Table B holds the same points as the rows below and some others, measured another way and shuffled. Each row below is followed by which row of B it is.
B:
1: 58,64,-48,50,49,0,46,-76,134,-125,-15,-123,-29,-164,-260,-37,106,54,-156,34,-166,81,-79,70
2: -11,-33,29,107,27,5,123,-38,100,-150,-13,12,-24,-84,-205,45,125,27,-113,-31,-67,25,-2,20
3: -315,-87,153,82,98,-92,211,161,27,-98,-59,317,39,234,-8,155,41,-31,85,-167,59,-45,80,-113
4: -4,52,-43,-14,41,-24,-98,0,40,-132,3,-85,-118,-118,-268,-31,5,56,-81,-86,-214,-24,-84,-69
5: 134,59,43,-11,63,48,150,-80,95,20,-79,-130,37,-13,70,-28,178,-124,-101,104,22,11,114,130
6: -369,-5,320,269,143,-90,198,37,112,-348,-172,299,-111,167,-236,-94,167,-55,106,-157,-155,194,131,-18
7: -58,142,23,-269,188,-33,119,111,78,257,-92,-13,214,250,401,1,24,-162,60,109,67,-50,85,47
8: -10,-107,219,186,-22,58,113,-70,-1,-240,-78,75,-175,16,-144,-13,181,-108,-27,-129,-16,-52,215,-29
9: 20,10,66,-45,59,19,130,7,50,31,-56,-7,38,79,104,33,102,-107,-32,10,44,-64,113,23
10: 64,53,65,-175,92,38,122,33,22,182,-81,-49,107,179,340,14,85,-195,7,65,117,-119,174,41
11: -185,66,12,-298,119,-61,-186,219,-82,104,-23,86,-12,235,163,3,-177,-58,145,-173,-113,-213,25,-244
12: 337,200,-200,-174,45,1,-96,-90,15,104,-13,-441,-87,-212,-72,-45,61,-56,-186,135,-84,-53,-67,105
13: 193,-48,50,-2,-19,90,147,-75,21,21,-29,-101,-7,-18,82,59,162,-130,-113,37,109,-120,165,63
14: -350,-55,92,69,113,-119,129,171,53,-141,-30,295,26,164,-138,125,-12,50,66,-181,-59,-1,-23,-143
15: 146,55,-160,-190,33,90,-58,-62,163,91,64,-174,147,-161,-19,-28,3,76,-189,98,-172,-49,-130,30
16: 47,-20,39,-132,12,43,-50,43,-60,28,-15,-24,-61,72,87,27,3,-92,-4,-96,-12,-201,111,-107
17: 16,63,-51,-31,71,-8,24,-21,111,-49,-13,-84,17,-85,-135,-15,57,33,-109,20,-135,26,-67,27
18: 18,257,59,-239,218,-77,101,75,23,237,-176,-152,77,243,378,-92,78,-264,79,143,67,9,149,120
19: -254,-15,181,-199,94,-41,-144,226,-150,9,-70,210,-105,345,194,-5,-124,-142,222,-271,-47,-245,183,-288
20: 125,-57,12,68,-48,70,12,-90,37,-152,12,-90,-115,-156,-218,16,110,5,-145,-65,-88,-79,42,-17
21: -80,90,35,-319,141,-21,-30,166,-42,237,-61,24,104,284,384,16,-74,-163,111,-29,37,-193,117,-105
22: 143,-105,127,41,-48,101,127,-61,-36,-44,-41,-22,-79,29,74,66,162,-158,-67,-53,119,-170,237,-2
23: 117,31,-59,-298,43,91,-73,36,19,206,18,-104,122,72,272,5,-39,-85,-44,25,-19,-212,55,-64
24: -260,-112,230,218,93,-60,428,70,112,-121,-104,322,110,214,31,166,199,-86,32,-53,169,57,164,48
25: -76,60,48,118,99,-32,135,-54,177,-172,-65,-1,10,-78,-236,-52,144,36,-99,24,-163,160,-46,86
26: -106,5,119,47,69,-17,61,19,54,-132,-74,73,-59,61,-94,-31,83,-48,1,-85,-93,9,77,-35
27: 206,165,68,127,73,-26,136,-158,62,-128,-154,-286,-177,-130,-169,-121,262,-157,-126,112,-47,140,115,219
28: 115,-57,-6,-238,-35,108,-160,48,-92,97,40,-56,-46,55,157,34,-66,-83,-16,-121,-24,-317,116,-181
29: -139,138,-44,-172,135,-85,-140,116,26,-13,-33,-24,-38,54,-85,-56,-91,21,33,-88,-223,-25,-96,-114
30: -44,46,-1,53,93,-25,165,-26,168,-68,-43,-7,80,-45,-122,14,121,21,-105,53,-79,97,-46,85
31: -277,41,45,-163,111,-87,-190,195,-50,-70,-20,152,-88,174,-65,-22,-159,19,135,-238,-214,-128,-32,-267
32: -12,144,-53,-45,120,-58,4,-5,112,-49,-51,-120,-10,-71,-152,-63,54,14,-79,34,-176,84,-88,48
33: -73,154,-60,-110,128,-83,-101,57,51,-45,-38,-87,-59,-20,-157,-65,-34,27,-22,-45,-220,23,-107,-52
34: 24,-6,5,-67,18,23,-31,15,5,-37,-6,-35,-52,-10,-50,14,23,-25,-50,-72,-76,-111,36,-75
35: -62,-34,54,-14,9,3,-81,38,-23,-140,-7,37,-133,1,-165,1,-6,-2,-15,-169,-139,-115,38,-145
36: 141,-6,66,-152,26,85,60,-3,-24,133,-51,-78,22,109,270,17,85,-184,-19,18,100,-185,203,-2
37: 60,124,7,-273,129,9,47,75,4,252,-77,-94,124,189,382,-3,16,-192,33,81,80,-131,126,24
38: -40,36,15,-62,82,-11,64,38,64,9,-36,5,44,52,18,20,43,-36,-29,-11,-45,-39,19,-10
39: -70,118,-99,-102,140,-61,49,52,150,33,-14,-46,122,-20,-63,12,11,53,-75,51,-134,57,-140,29
40: -145,8,108,-19,74,-28,-15,75,1,-104,-58,95,-80,106,-61,-21,8,-48,48,-140,-108,-63,72,-115
41: 193,84,-24,-77,82,79,215,-115,186,131,-60,-180,190,-45,171,-22,197,-103,-162,220,46,44,63,212
42: 234,23,-1,-288,-20,74,-148,54,-193,188,-22,-193,-127,109,290,34,-33,-223,17,-75,99,-359,216,-125
43: 271,74,-159,-176,43,140,85,-143,240,174,37,-252,260,-179,117,-32,117,16,-250,248,-78,7,-76,176
44: 66,-53,84,-97,-3,65,11,32,-70,38,-28,-6,-58,104,149,49,45,-140,1,-87,68,-218,189,-84
45: 9,65,0,-251,92,18,-32,84,-4,160,-34,-43,70,144,246,0,-30,-112,27,-10,-7,-160,76,-65
46: -85,226,-189,-399,223,-46,-50,118,204,290,3,-86,332,84,242,-55,-106,44,-33,153,-175,21,-201,23
47: 53,31,86,-154,54,34,-19,48,-63,78,-68,-51,-51,147,203,-12,36,-180,40,-52,31,-178,182,-61
48: -64,241,21,-342,243,-78,70,145,37,317,-145,-75,180,310,468,-55,-3,-220,113,128,54,-37,94,60
49: -630,90,189,16,236,-221,-89,268,50,-268,-112,395,-85,285,-251,-98,-130,71,244,-306,-356,119,-81,-259
50: 212,18,98,10,27,90,197,-119,61,40,-94,-151,12,5,150,-20,231,-193,-110,116,114,-38,216,155
51: 5,-4,40,-186,36,26,-77,85,-73,66,-17,-3,-43,127,148,27,-33,-104,33,-108,-6,-219,120,-137
52: 117,-25,-3,176,-13,47,138,-146,149,-199,-4,-101,-48,-227,-316,9,194,45,-217,35,-104,76,-23,104
53: -366,-29,205,-169,98,-80,-211,271,-183,-81,-65,290,-178,365,80,-9,-177,-101,270,-373,-130,-253,153,-380
54: 435,242,-246,-349,23,-5,-255,-20,-156,229,-1,-552,-188,-153,71,-29,-42,-145,-129,82,-26,-231,-14,10
55: 166,298,-177,-184,199,-54,130,-55,210,208,-78,-336,192,-85,97,-78,122,-54,-161,304,-68,163,-128,268
56: -442,25,277,272,163,-135,123,57,138,-410,-150,301,-130,114,-389,-125,115,35,101,-195,-280,243,23,-55
57: 105,-89,-35,-9,-42,43,69,3,-17,-12,41,-33,-30,-54,-50,157,54,-19,-120,-57,69,-181,48,-55
58: -190,-3,-30,-89,54,-64,-163,141,-19,-119,36,94,-92,24,-217,32,-126,93,23,-219,-216,-118,-102,-230
59: -321,236,115,81,323,-157,365,31,348,-42,-196,113,264,154,-1,-129,203,-27,17,193,-138,411,-69,250
60: 79,-127,164,325,-74,81,139,-176,68,-373,-44,1,-217,-191,-404,-16,253,-10,-162,-99,-93,40,130,38
61: 183,41,124,6,33,69,148,-94,21,5,-116,-147,-61,28,120,-48,213,-214,-66,69,77,-40,231,122
62: 67,129,109,-172,77,-47,-137,77,-198,38,-129,-151,-257,170,137,-77,3,-253,112,-117,0,-188,225,-97
63: 56,-18,44,-27,19,36,63,-15,25,-21,-32,-32,-20,12,14,26,86,-73,-61,-29,1,-91,93,-11
64: 38,101,-102,-124,72,-24,-84,15,51,-7,5,-135,-23,-79,-120,-22,-20,29,-84,-11,-167,-38,-97,-34
65: 442,35,-223,-454,-3,281,0,-136,210,446,106,-326,426,-114,503,-9,41,-55,-262,316,32,-215,-4,138
66: 303,-15,117,100,-24,128,240,-199,62,-27,-93,-198,-41,-82,75,-23,306,-206,-160,132,134,-19,256,202
67: 72,-14,15,-163,45,27,132,65,-28,185,-30,-17,93,157,302,135,53,-160,-10,19,184,-202,150,-15
68: 124,20,-14,87,1,29,29,-104,79,-159,-15,-146,-111,-182,-273,-29,130,14,-164,-4,-132,25,-14,52
69: 148,-5,-74,19,-51,39,-115,-74,4,-163,42,-165,-180,-232,-331,-1,35,63,-163,-93,-178,-91,-57,-65
70: 87,102,-11,-220,95,14,28,39,14,182,-57,-125,68,107,252,-5,34,-146,-13,65,35,-112,94,19
71: -115,163,-43,53,207,-92,308,-19,317,-3,-85,-19,256,-31,-83,-15,174,45,-125,206,-87,289,-146,236
72: -150,61,38,-366,117,-39,-169,237,-131,195,-38,84,16,322,345,21,-175,-139,179,-159,-18,-283,108,-248

-191,154,-68,-122,-34,53,-131,-311,-201,157,-199,-99,-129,248,-72,128,43,-178,-1,102,-32,-12,-60,-263,-79,-98,44,54,102
45
200,-77,-142,108,17,6,-1,-285,-82,346,-111,-81,-156,213,-36,-263,95,-35,145,-159,-265,-56,1,-400,-82,195,76,-156,287
43
-27,130,123,58,-50,-20,-88,161,-43,141,-28,8,-77,140,-33,64,9,-23,-146,81,72,192,-244,-18,-24,78,-23,47,-35
70
136,-95,-46,80,-3,-41,5,76,-15,71,236,-67,127,-180,27,-248,85,181,218,-125,-66,-80,-14,151,-68,128,49,-17,136
1
84,-46,313,107,-32,-82,-98,359,190,-105,208,63,167,-112,-13,-19,-27,110,96,-66,201,51,-180,213,-66,203,-90,-80,-28
38
-6,56,69,40,-92,-69,-5,121,-102,85,211,-31,43,-102,4,45,58,81,-35,28,120,132,-61,274,27,29,-21,106,-56
34
131,-247,-48,269,-4,58,67,141,-42,124,154,35,73,-126,-52,-305,97,257,20,-218,-156,60,21,137,66,202,77,-16,18
27
-195,-364,-69,144,72,260,-100,-114,-40,-168,-84,52,188,-65,-181,-219,44,152,171,-255,-187,-205,142,-59,-8,39,133,-50,25
61
-75,-234,176,92,17,74,-115,180,121,-257,158,58,286,-207,-77,-101,3,169,216,-174,83,-136,14,214,-52,102,-2,-57,-24
63
-254,-120,-454,69,39,293,1,-454,-448,274,-270,-100,-142,166,-148,-193,156,44,-88,-61,-420,-50,128,-281,62,-147,257,154,82
50
72,244,-272,-56,-55,-77,30,-228,-313,458,15,-196,-218,140,54,-88,135,-51,-30,128,-161,89,-102,-135,-53,-32,99,127,197
32
-11,155,-182,49,38,79,-74,-54,-177,326,-196,-87,-192,251,-39,-148,71,-15,-110,81,-233,76,-264,-321,-96,41,127,52,141
65
147,105,-77,-24,-149,-170,93,-257,-239,370,202,-140,-134,21,49,25,135,-42,37,6,32,129,110,90,39,35,-17,53,114
4
285,242,-199,99,16,-84,18,20,-132,560,-81,-134,-292,270,63,-267,96,-12,-82,81,-264,157,-353,-350,-124,189,95,-11,267
71
-18,192,253,-184,-151,-201,-110,-164,-17,43,128,-76,-9,72,22,312,2,-210,150,91,329,30,6,75,-82,2,-155,-33,58
31
-56,73,79,25,14,74,-170,-185,-7,181,-360,-2,-201,432,-113,45,-17,-206,-45,16,-82,47,-199,-528,-111,112,2,-129,129
18
-44,-81,-188,70,-70,26,78,-68,-266,138,242,-78,68,-206,-11,-122,140,186,26,-67,-73,30,135,310,82,-44,97,172,-10
20
-132,-73,321,39,69,96,-277,267,263,-307,-98,96,207,51,-110,8,-91,8,154,-55,129,-120,-249,-94,-178,137,-40,-138,5
37
94,-2,-96,-3,-40,-47,-2,-266,-129,237,35,-110,-62,68,-4,-114,95,-30,168,-73,-98,-57,57,-133,-65,70,37,-50,202
17
-367,46,244,-215,-66,36,-253,-194,-17,-284,-56,-16,153,50,-113,354,-46,-186,166,60,286,-132,57,44,-95,-149,-85,14,-49
19
-185,-327,6,136,-15,154,-16,94,-86,-231,235,47,310,-338,-103,-121,67,287,115,-204,5,-90,187,425,85,-25,72,93,-131
8
107,-36,-3,85,2,-31,-31,143,7,80,176,-50,92,-110,14,-199,54,149,141,-72,-41,-31,-112,112,-79,127,41,-11,108
12
-171,-528,-154,249,105,338,-44,-111,-65,-181,-55,71,242,-149,-198,-368,80,279,197,-374,-304,-243,225,-14,40,68,184,-55,13
66
138,245,-67,-27,-124,-175,51,-91,-224,409,137,-136,-186,89,73,40,110,-56,-71,119,33,198,-105,49,-6,33,-12,100,96
64
-52,-281,-44,121,64,161,-89,-151,5,-52,-80,10,112,12,-130,-232,46,90,223,-235,-183,-195,91,-174,-65,107,94,-126,131
5
-203,141,70,-55,-77,-1,-99,72,-154,0,73,-35,33,-19,-29,175,32,-3,-91,134,148,111,-110,211,-2,-101,1,172,-104
51
-107,-148,333,110,-2,68,-175,211,176,-220,-18,131,155,25,-121,65,-64,30,45,-108,160,5,-109,34,-41,147,-74,-104,-87
67
-101,148,84,-17,-99,-39,-59,3,-144,137,31,-29,-70,94,-28,172,35,-56,-126,105,128,170,-104,86,18,-23,-27,109,-60
3
23,-198,308,162,-12,17,-103,297,209,-188,123,117,201,-97,-79,-57,-31,136,107,-171,140,4,-80,158,-31,216,-68,-116,-58
9
-97,241,119,-5,21,31,-212,176,15,101,-206,-6,-102,274,-48,69,-38,-100,-125,171,21,112,-418,-251,-151,50,9,16,34
7
